The rows lie along a hidden order. The number after each row says roughly how far along it the row is, from 0 to 12. A new part has a new order.
In the rows, 128 means zero.
[113 191 135 108 133 154 123 140 121 118 129 127  91 132 143 141 160 139
 130 125 117 222 119 113 142 125 135 117 144 139 142 119 146 125 127 119
 135 134 123 131 111 121 112 126 124 131 132 133 137 105 126 131 101 151
 133 126 135 130 121 140 129 128 143]  5
[131  80 130 101 148 162 125 130 155 107 141 129  32 131 107 141 149 122
 132 147 163 215 133 161 160 108 125 104 116 132 149 118 148 177 116 145
 122 108 128 114 118 131 108 137 130 144 127 167 125 128 129 146 131 126
 140 129 133 128 114 111 164 133 122]  8
[134  74 129 101 123 160 131 130 136 125 146 127 129 137 112 123 146 114
 131 140 161 100 131 158 141 104  99 123 130 142 141 129 128 145 108 130
 130 110 134 122 122 123 114 132 128 134 126 157 122 129 127 139 140 122
 123 130 129 138 114 104 141 126 117]  8
[131 104 131 101 127 161 129 132 132 122 140 127 123 137 120 128 152 119
 131 139 148 123 129 149 142 108 106 120 130 141 141 126 133 138 113 127
 131 115 130 124 122 122 112 131 128 132 127 154 124 122 127 137 130 126
 126 129 131 137 116 112 139 126 122]  7
[109 217 136 122 109 133 128 142  90 136 126 126 187 135 164 126 162 142
 128 110  90 120 111  99 116 129 120 140 159 150 132 128 127  83 127  98
 146 149 125 144 113 112 126 119 122 115 133 102 137  99 123 118  97 156
 117 125 132 137 125 144 118 121 147]  4
[118 175 134 109 121 154 127 139 110 127 133 126 140 135 144 128 159 134
 129 127 116 148 120 117 131 120 118 127 147 145 139 124 135 111 120 112
 138 133 128 135 116 117 116 125 125 125 132 129 133 107 125 127 110 146
 123 127 135 135 120 130 127 124 137]  5
[139  55 128 105 132 159 130 126 146 120 146 128 104 136 100 125 138 113
 131 146 164 108 134 165 147 103 104 117 118 136 141 127 133 159 109 139
 126 102 134 118 125 126 113 134 129 138 125 163 120 134 128 142 145 117
 127 131 129 134 114 100 144 129 116]  8
[131  80 129 100 153 161 124 130 159 103 139 129  14 132 103 145 147 121
 132 152 165 239 134 162 164 108 131 101 114 129 150 117 153 184 116 148
 121 106 126 114 117 132 106 138 130 146 127 172 126 127 129 148 132 130
 142 129 133 126 114 111 145 135 125]  8
[154   1 120 106 143 147 131 114 175 116 150 129  74 132  73 124 114  97
 132 162 191  95 149 190 156  98 102 109  96 120 138 130 131 192 107 158
 115  88 138 107 140 139 114 141 134 148 121 184 110 152 133 153 175  88
 133 133 125 132 115  88 153 133 102]  11
[114 202 136 108 133 157 123 139 117 118 128 127  86 132 145 142 160 138
 129 126 116 224 118 117 141 126 134 118 143 140 142 118 146 127 126 119
 134 134 121 131 111 121 111 126 125 128 132 129 137 103 126 131  98 150
 134 126 135 130 122 140 129 128 144]  5
[138  29 125 106 140 158 130 124 160 116 145 129  76 134  97 129 134 111
 132 151 175 133 139 171 151 101 108 112 109 131 142 125 135 176 109 147
 121  99 134 114 126 131 114 138 131 143 124 169 119 142 130 145 151 112
 132 131 129 132 114  97 145 131 113]  9
[143  15 124 113 109 152 136 124 127 138 151 127 189 139 101 107 136 104
 131 141 159   1 136 167 130  92  77 135 125 145 131 139 110 135 103 129
 133 107 141 122 134 122 123 132 129 131 123 152 114 139 128 134 156 109
 111 131 124 143 115  90 140 123 108]  9
[139  36 126 106 133 156 131 125 151 121 145 128 103 136 101 125 140 112
 131 146 167 109 138 168 147 101 106 117 113 132 141 128 131 163 109 140
 125 104 135 117 127 129 115 136 130 139 125 166 119 136 129 142 146 116
 127 131 128 135 113  99 145 129 114]  9
[129 129 132 107  95 149 134 135 100 145 145 125 250 141 137 106 156 117
 129 122 124   1 120 133 117 109  80 145 151 156 131 139 110  88 108 103
 142 128 136 138 126 111 120 122 125 120 128 130 125 116 124 122 128 132
 105 129 128 148 117 112 132 118 126]  6
[109 225 137 116 124 143 124 141 106 125 125 127 122 132 155 137 159 143
 128 117 103 198 113 102 128 130 128 126 151 143 138 121 140 104 129 109
 139 144 122 139 110 117 118 123 123 123 133 119 137 101 124 125  96 157
 127 125 135 131 123 144 123 125 147]  4
[107 240 137 117 127 143 124 143  99 125 122 127 121 131 159 139 162 148
 128 115 101 204 111  99 128 134 139 127 150 144 137 121 141 102 133 109
 139 146 120 140 109 117 121 122 123 122 134 112 140  96 124 122  92 159
 128 125 135 129 126 150 121 125 150]  4
[146   4 124 109 127 153 134 122 152 126 149 128 132 137  93 117 131 103
 131 150 177  50 139 175 143  96  94 122 112 134 135 133 122 162 105 145
 124 100 139 116 133 129 119 137 131 140 123 166 113 147 130 142 161 103
 122 132 125 136 115  90 146 128 106]  10
[141  47 126 106 128 155 131 126 150 124 146 128 120 136 102 123 138 110
 132 150 167  86 137 166 143 103 101 123 120 137 139 130 128 158 108 139
 126 104 135 119 128 127 115 133 130 138 124 160 119 136 129 140 146 114
 125 131 128 137 114  97 146 128 112]  9
[150   3 123 108 131 150 133 119 159 123 150 129 112 135  88 120 125 104
 132 154 179  62 139 179 145  99  99 119 107 131 137 133 125 175 106 148
 121  97 138 113 134 132 119 138 132 142 122 171 113 151 130 143 163 100
 126 132 125 135 115  87 149 129 106]  10
[116 177 135 107 129 154 125 138 116 121 131 127 104 133 139 138 148 137
 129 124 121 186 119 126 138 121 129 120 145 142 142 121 142 122 123 118
 135 132 124 133 114 120 111 126 124 128 131 136 135 107 125 130 107 144
 131 127 134 133 119 134 129 127 142]  5
[108 238 137 119 121 147 125 142 101 128 125 127 144 132 160 135 153 145
 128 112  97 182 111 101 126 134 132 130 151 144 136 123 137  99 129 106
 140 146 122 139 111 115 122 121 123 120 133 112 140  99 124 122  95 158
 126 125 134 131 126 148 121 124 148]  4
[115 165 135 107 137 156 123 138 123 115 129 127  77 132 143 142 160 135
 130 127 120 250 119 120 141 125 139 114 140 138 144 118 148 132 125 121
 134 131 121 130 111 123 111 127 125 130 132 137 137 104 126 132 101 150
 135 126 135 128 120 141 131 128 140]  5
[154   1 121 108 144 149 131 116 175 117 148 129  71 133  72 125 114  98
 132 161 191  95 148 187 154  96 104 110  95 120 137 130 131 193 107 160
 116  88 138 108 137 136 114 141 134 148 121 181 111 156 132 150 171  92
 133 133 125 132 117  87 154 133  98]  11
[121 154 135 105 126 156 126 138 118 123 133 127 114 135 139 133 155 131
 130 127 126 171 122 126 137 117 118 123 140 148 142 123 139 125 122 118
 135 127 127 132 115 119 112 128 125 130 131 136 132 110 126 131 111 143
 127 127 134 135 118 128 132 125 136]  6
[ 82 255 140 167 144 116 123 150  88 114 100 130  59 122 195 158 171 185
 128  89  60 255  88  57 120 176 189 130 155 145 139 109 150  97 151 110
 135 171 107 143  85 118 160 121 120 116 138  66 154  84 122 114  63 195
 139 121 135 109 138 177 106 130 178]  0
[132  91 131 103 113 156 132 130 121 134 145 127 176 139 124 116 152 117
 130 133 138  60 127 147 129 104  92 132 137 146 137 132 122 123 109 120
 134 117 134 129 124 118 115 128 127 128 127 146 123 122 126 131 134 127
 116 129 129 141 117 110 135 123 121]  7
[114 206 136 111 124 151 125 140 112 125 129 127 124 132 147 135 161 139
 129 119 113 180 111 116 132 126 125 126 147 143 139 122 139 111 123 113
 139 136 122 135 114 118 124 124 124 125 132 125 136 103 125 127 103 151
 126 126 134 133 122 139 127 125 141]  5
[ 87 255 140 165 130 114 126 150  82 123 103 130 113 125 198 148 169 180
 128  85  59 249  89  59 112 173 176 138 163 152 134 116 146  89 148 103
 139 172 111 146  89 113 161 119 120 113 138  58 152  85 121 111  65 202
 130 121 133 114 138 172 103 127 174]  0
[116 188 135 111 125 153 126 139 114 124 132 127 120 134 145 134 155 134
 129 126 120 180 119 121 136 124 122 125 146 143 140 123 139 116 123 115
 137 133 125 133 114 118 114 125 124 127 132 129 134 106 125 129 107 143
 127 126 134 134 120 136 128 125 139]  5
[120 167 135 104 143 158 122 138 136 110 132 128  56 132 133 146 158 135
 131 133 132 249 124 134 152 120 138 108 133 136 147 116 153 149 123 129
 130 126 121 125 112 125 108 130 126 136 131 147 134 109 127 140 108 143
 140 127 136 127 119 132 135 130 137]  6
[142  20 126 107 133 155 132 124 155 120 148 128 112 136  96 123 133 110
 132 148 168  94 139 170 146 101 101 119 116 134 138 129 129 164 108 143
 124 103 136 116 129 129 116 136 130 140 124 166 117 144 129 142 151 111
 126 131 127 136 117  95 146 129 113]  9
[119 178 134 109 112 154 129 138 106 134 136 126 169 137 147 124 160 131
 129 120 114 108 120 120 126 115 107 133 149 151 136 128 127 103 118 110
 140 134 128 137 118 115 117 124 124 121 131 128 130 107 125 126 112 141
 118 127 132 139 119 127 127 122 137]  5
[102 255 138 136 113 130 127 145  84 135 119 127 171 131 177 131 162 153
 127 101  75 160 104  93 111 146 137 141 163 149 132 124 131  74 135  97
 144 152 120 146 108 112 135 117 122 112 135  88 142  91 122 112  85 167
 120 123 133 130 130 154 112 122 157]  3
[149   1 123 105 151 152 129 118 177 110 145 130  38 132  76 133 119 103
 132 161 194 145 147 187 160  99 115 106  96 127 140 123 139 219 110 163
 114  91 135 105 131 139 113 142 134 150 122 183 114 154 132 152 163  99
 139 132 127 128 116  93 151 135 105]  10
[168   1 117  82 144 153 127 107 196 118 155 127  69 131  49 122  93  78
 130 178 213  94 166 209 165  80  90 102  85 103 128 133 133 199 108 165
 112  75 142 103 160 146  87 143 137 153 118 209 105 172 136 156 191  65
 137 135 125 137 114  81 158 133  82]  12
[116 192 135 114 101 151 130 140  93 142 135 125 217 138 151 117 161 130
 128 112 103  76 116 113 116 122 103 143 158 153 130 133 119  81 118  99
 144 139 131 142 118 111 121 120 124 116 131 115 130 105 123 119 107 143
 112 126 130 142 121 135 123 119 138]  5
